Here is a tiny trained network, its code and every weight. The questions are about switching its units off for an input and a target symbol, where a switched-off unit gives its printed mean instead of its output.

import numpy as np


def w(rows, s, z=0):
    codes = np.array(rows[::2]) - 128.0
    scale = np.full(codes.shape[1], s)
    scale[-1] = z or s
    return codes * scale


def f(y):
    return y / 2 * (1 + np.tanh(0.7978845608 * (y + 0.044715 * y**3)))


def softmax(a):
    e = np.exp(a - a.max(-1, keepdims=True))
    return e / e.sum(-1, keepdims=True)


def log_softmax(a):
    a = a - a.max(-1, keepdims=True)
    return a - np.log(np.exp(a).sum(-1, keepdims=True))


def net(x, mask):
    ids = ['γδεζηθλμξπστφω'.index(c) for c in x.split()]
    T = len(ids)
    res = E[ids] + P[:T]
    u = 0
    for l in range(2):
        r = res
        for j in range(2):
            rows = slice(2 * j, 2 * j + 2)
            q, k, v = (r @ M[l][rows].T for M in (Q, K, V))
            z = softmax(np.where(np.tri(T) > 0, q @ k.T / 2**0.5, -1e9)) @ v
            o = O[l][rows]
            res = res + np.where(mask[u + j], z, o[:, -1]) @ o[:, :-1]
        u += 2
        y = f(res @ A[l][:, :-1].T + A[l][:, -1])
        res = res + np.where(mask[u : u + 8], y, B[l][:, -1]) @ B[l][:, :-1]
        u += 8
    return log_softmax(res[-1] @ U[:, :-1].T + U[:, -1])


Q, K, V, O, A, B = {}, {}, {}, {}, {}, {}
E = w([
[59,152,166,67,115,113,172,54,75,145,140],'γ',
[141,121,38,109,103,133,28,181,162,182,140],'δ',
[154,141,241,76,156,178,120,198,122,61,106],'ε',
[167,58,81,91,171,211,142,100,60,138,141],'ζ',
[219,171,103,145,118,92,177,133,179,105,121],'η',
[127,53,106,135,75,151,117,61,182,51,84],'θ',
[90,166,150,168,166,83,79,143,206,112,162],'λ',
[152,34,85,160,145,71,180,165,163,168,220],'μ',
[21,162,108,184,120,138,250,178,115,120,137],'ξ',
[65,112,171,141,106,81,128,217,162,140,146],'π',
[164,111,174,135,75,175,123,71,65,156,133],'σ',
[121,131,102,86,213,147,155,108,148,27,81],'τ',
[224,118,104,139,105,126,189,202,159,138,187],'φ',
[87,149,70,190,56,134,207,159,163,149,163],'ω',
],0.019)
P = w([
[125,118,166,115,137,146,196,139,177,83,156],'0',
[136,154,126,134,95,93,173,157,73,47,125],'1',
[120,153,142,137,96,118,149,134,97,75,127],'2',
[140,147,137,147,104,115,134,136,80,68,127],'3',
[111,129,165,132,136,124,154,109,208,200,83],'4',
[128,129,154,151,131,105,120,138,122,147,77],'5',
[141,114,161,151,138,104,125,132,156,184,51],'6',
[170,140,121,139,101,76,100,148,10,50,117],'7',
[165,116,137,136,135,71,102,133,113,157,78],'8',
[174,114,134,139,124,56,96,139,81,139,70],'9',
[131,118,181,120,149,90,125,128,193,217,38],'10',
],0.013)
Q[0] = w([
[136,117,163,90,155,172,192,120,249,246,67],'L0H1',
[90,159,124,94,137,245,62,51,176,113,224],'L0H1',
[95,149,128,125,136,163,55,87,85,52,205],'L0H2',
[187,102,132,159,100,3,224,184,90,99,115],'L0H2',
],0.0073)
K[0] = w([
[130,130,94,157,106,31,84,145,2,33,145],'L0H1',
[138,165,113,72,82,130,197,159,162,87,215],'L0H1',
[111,163,141,83,89,215,202,159,227,160,162],'L0H2',
[143,116,137,137,175,102,56,41,149,181,82],'L0H2',
],0.0086)
V[0] = w([
[158,201,99,101,220,97,188,157,105,136,119],'L0H1',
[209,254,180,184,97,163,92,52,174,128,199],'L0H1',
[170,72,188,140,117,79,176,47,77,158,122],'L0H2',
[111,167,178,236,198,184,93,123,85,135,138],'L0H2',
],0.0069)
O[0] = w([
[127,52,217,201,197,115,144,141,80,122,174,129],'L0H1',
[192,231,178,99,174,147,91,82,134,152,211,84],'L0H1',
[188,119,172,255,137,187,155,70,175,66,140,97],'L0H2',
[129,200,93,217,190,38,169,78,156,108,75,6],'L0H2',
],0.0078,0.0017)
A[0] = w([
[62,242,165,186,44,71,127,143,160,104,69,151],'L0N1',
[156,158,77,78,197,158,224,130,95,99,93,100],'L0N2',
[153,149,106,175,147,153,199,102,141,113,119,113],'L0N3',
[150,95,193,197,45,76,175,182,116,152,138,2],'L0N4',
[74,20,179,38,146,86,64,115,113,93,132,106],'L0N5',
[129,175,126,88,102,90,165,213,125,171,122,49],'L0N6',
[148,153,148,178,214,84,155,122,157,84,172,90],'L0N7',
[112,104,53,180,146,110,1,200,113,188,109,37],'L0N8',
],0.0061,0.0073)
B[0] = w([
[249,98,64,21,120,65,168,95,139,143,166,254],'L0N1',
[140,95,199,2,137,97,118,173,121,169,91,161],'L0N2',
[129,43,185,37,66,120,43,67,59,165,203,149],'L0N3',
[216,100,153,109,169,111,111,95,86,117,92,146],'L0N4',
[25,185,137,219,27,145,86,199,169,127,108,196],'L0N5',
[180,169,149,210,158,172,78,184,184,109,128,148],'L0N6',
[96,56,206,116,134,42,145,145,53,154,133,169],'L0N7',
[35,96,166,11,192,213,238,67,86,92,192,153],'L0N8',
],0.0061,0.005)
Q[1] = w([
[128,98,162,132,149,128,179,121,232,254,61],'L1H1',
[97,182,137,187,196,202,129,114,158,140,102],'L1H1',
[106,130,170,156,165,177,158,98,205,246,55],'L1H2',
[77,157,97,139,139,173,117,108,96,87,171],'L1H2',
],0.0083)
K[1] = w([
[158,137,93,144,124,90,56,157,40,56,112],'L1H1',
[88,149,119,133,24,95,216,105,67,87,207],'L1H1',
[137,154,64,138,125,96,83,169,51,1,185],'L1H2',
[111,84,178,70,108,134,114,156,197,105,182],'L1H2',
],0.0078)
V[1] = w([
[92,116,147,139,131,58,85,131,204,111,142],'L1H1',
[136,42,39,153,167,122,135,136,194,190,254],'L1H1',
[194,172,114,196,117,122,153,180,122,142,113],'L1H2',
[81,182,107,144,92,147,197,99,78,154,142],'L1H2',
],0.0085)
O[1] = w([
[128,193,122,229,123,162,190,77,176,169,109,250],'L1H1',
[105,72,191,92,134,135,123,112,227,193,121,21],'L1H1',
[106,124,155,89,39,140,80,120,116,51,254,75],'L1H2',
[156,135,193,80,43,90,162,85,110,203,100,58],'L1H2',
],0.0088,0.0025)
A[1] = w([
[144,122,78,170,77,135,35,96,174,139,109,8],'L1N1',
[140,120,84,161,103,106,113,156,82,215,210,127],'L1N2',
[136,124,141,129,116,254,123,77,74,160,80,77],'L1N3',
[132,134,195,60,117,127,185,128,187,88,119,2],'L1N4',
[93,135,98,95,161,137,3,108,112,175,39,98],'L1N5',
[206,86,134,186,78,134,68,142,120,163,120,41],'L1N6',
[162,154,121,156,184,81,77,88,159,167,135,45],'L1N7',
[149,91,107,88,91,89,94,98,153,141,181,50],'L1N8',
],0.0084,0.0076)
B[1] = w([
[185,196,119,93,186,136,198,167,140,176,212,160],'L1N1',
[100,197,160,151,154,183,99,171,128,90,74,254],'L1N2',
[136,96,121,146,149,78,13,133,158,223,93,195],'L1N3',
[124,174,94,160,131,87,44,74,42,30,161,182],'L1N4',
[141,152,119,180,126,60,101,134,90,54,229,190],'L1N5',
[2,128,136,71,129,127,168,107,85,83,177,189],'L1N6',
[121,86,89,95,89,146,117,168,68,111,132,169],'L1N7',
[111,116,29,223,120,150,114,118,70,165,170,167],'L1N8',
],0.0079,0.0034)
U = w([
[187,136,190,146,136,179,127,156,141,109,172,171],'γ',
[68,118,158,114,95,98,206,79,105,140,143,159],'δ',
[125,155,134,137,179,138,107,99,122,45,106,106],'ε',
[249,114,120,93,128,110,110,77,141,120,205,3],'ζ',
[86,79,124,252,155,129,145,136,144,137,143,21],'η',
[128,106,75,179,45,174,140,86,195,93,129,167],'θ',
[98,57,110,84,192,89,143,84,150,60,101,12],'λ',
[82,129,95,107,128,153,78,117,148,124,201,126],'μ',
[162,177,129,180,219,72,100,73,206,150,170,202],'ξ',
[143,119,33,57,148,194,74,135,157,165,108,199],'π',
[101,147,145,155,70,115,98,37,89,164,156,146],'σ',
[133,163,112,169,133,1,97,166,201,171,172,99],'τ',
[123,70,98,186,106,154,107,46,213,74,115,130],'φ',
[189,58,131,151,131,146,118,83,91,179,118,191],'ω',
],0.0072,0.0046)

Each question gives the input, a string of symbols that net reads in full, and the target symbol t.
The units are the heads (2 rows each of Q, K, V and O) and the neurons (one row each of A and B). Each row of codes is followed by its name. A weight is (code - 128) times the scale printed after its matrix; where a second scale follows, it is the last column's (O, A, B and U).
mask holds one flag per unit, layer by layer, with each layer's heads first. A switched-off unit (its flag False) gives its mean, the last column of its rows in O or B, instead of its output. The means were averaged over made-up inputs and are rounded, as every weight is.
A unit's drop is (log p(t) with every unit on - log p(t) with that unit switched off) / (log p(t) with every unit on - log p(t) with every unit switched off).
The circuit of an input: a set's keep is (log p(t) with only the set's units on - log p(t) with every unit switched off) / (log p(t) with every unit on - log p(t) with every unit switched off). Starting from the 12 units with the biggest drops (on a tie, the unit counted first), units are removed one at a time, each time the one whose removal leaves the highest keep (on an exact tie, the one counted first), for as long as the keep stays at least 0.8.
units of the circuit, in order: the units of the circuit, biggest drop first
unit that matters most: the unit with the biggest drop
k most important neurons: the k neurons with the biggest drops, biggest first
k most important neurons of layer l: the k neurons of layer l with the biggest drops, biggest first
which heads matter: for each layer, one digit per head in row order, 1 if its drop is at least 0.15 and else 0, layers parted by /
input η ξ η ω θ ξ φ π ξ θ η, target θ: which heads matter -> 11 / 00
input λ λ μ, target ξ: which heads matter -> 10 / 10
input φ π ζ ξ φ τ τ ξ ζ ζ μ, target δ: units of the circuit, in order -> (L1N6, L1H2)
input π θ λ λ λ π μ δ λ δ ε, target τ: unit that matters most -> L0N8
input γ γ λ θ μ ε θ φ, target θ: units of the circuit, in order -> (L0H1, L0H2)
input μ θ σ ξ σ λ ξ η, target ζ: units of the circuit, in order -> (L0H1, L0N1, L0H2, L1N7)
input λ λ γ μ ω θ η ε φ τ ξ, target ε: which heads matter -> 00 / 10
input ζ σ ξ τ, target λ: units of the circuit, in order -> (L1H1, L0H1)
input μ ω δ, target μ: which heads matter -> 01 / 10
input φ ω θ σ ζ μ σ λ γ ε η, target ζ: which heads matter -> 01 / 00
input λ θ θ η λ ξ θ φ μ φ, target θ: units of the circuit, in order -> (L0H1, L1H1)
input φ φ σ θ η λ λ ε δ, target μ: 3 most important neurons -> (L0N1, L1N5, L0N8)
input μ θ μ, target φ: which heads matter -> 00 / 10
input ω φ ω λ δ ε φ η φ, target γ: unit that matters most -> L1N2
input σ θ λ λ λ ω ω ξ, target ξ: units of the circuit, in order -> (L1H1, L0H1, L0N1)
input μ δ ζ λ λ ζ λ φ, target ξ: units of the circuit, in order -> (L1H1, L0H1)
input λ δ γ τ ζ ξ ζ ε ζ ω μ, target ε: units of the circuit, in order -> (L1H1, L1N2)
input θ θ δ η, target π: which heads matter -> 11 / 00
input τ ζ η σ η ζ τ φ, target ε: which heads matter -> 00 / 10
input σ η λ λ ε ε λ ω λ τ σ, target σ: which heads matter -> 00 / 01
input μ γ φ η ζ θ σ τ, target λ: units of the circuit, in order -> (L1H1)
input θ θ δ τ ω μ θ ω, target θ: which heads matter -> 10 / 00
input η φ μ, target η: 2 most important neurons of layer 1 -> (L1N8, L1N2)
input θ π δ ζ δ σ θ γ, target τ: 2 most important neurons -> (L0N8, L1N5)
input ε ξ ε σ, target ε: 2 most important neurons -> (L1N2, L0N2)
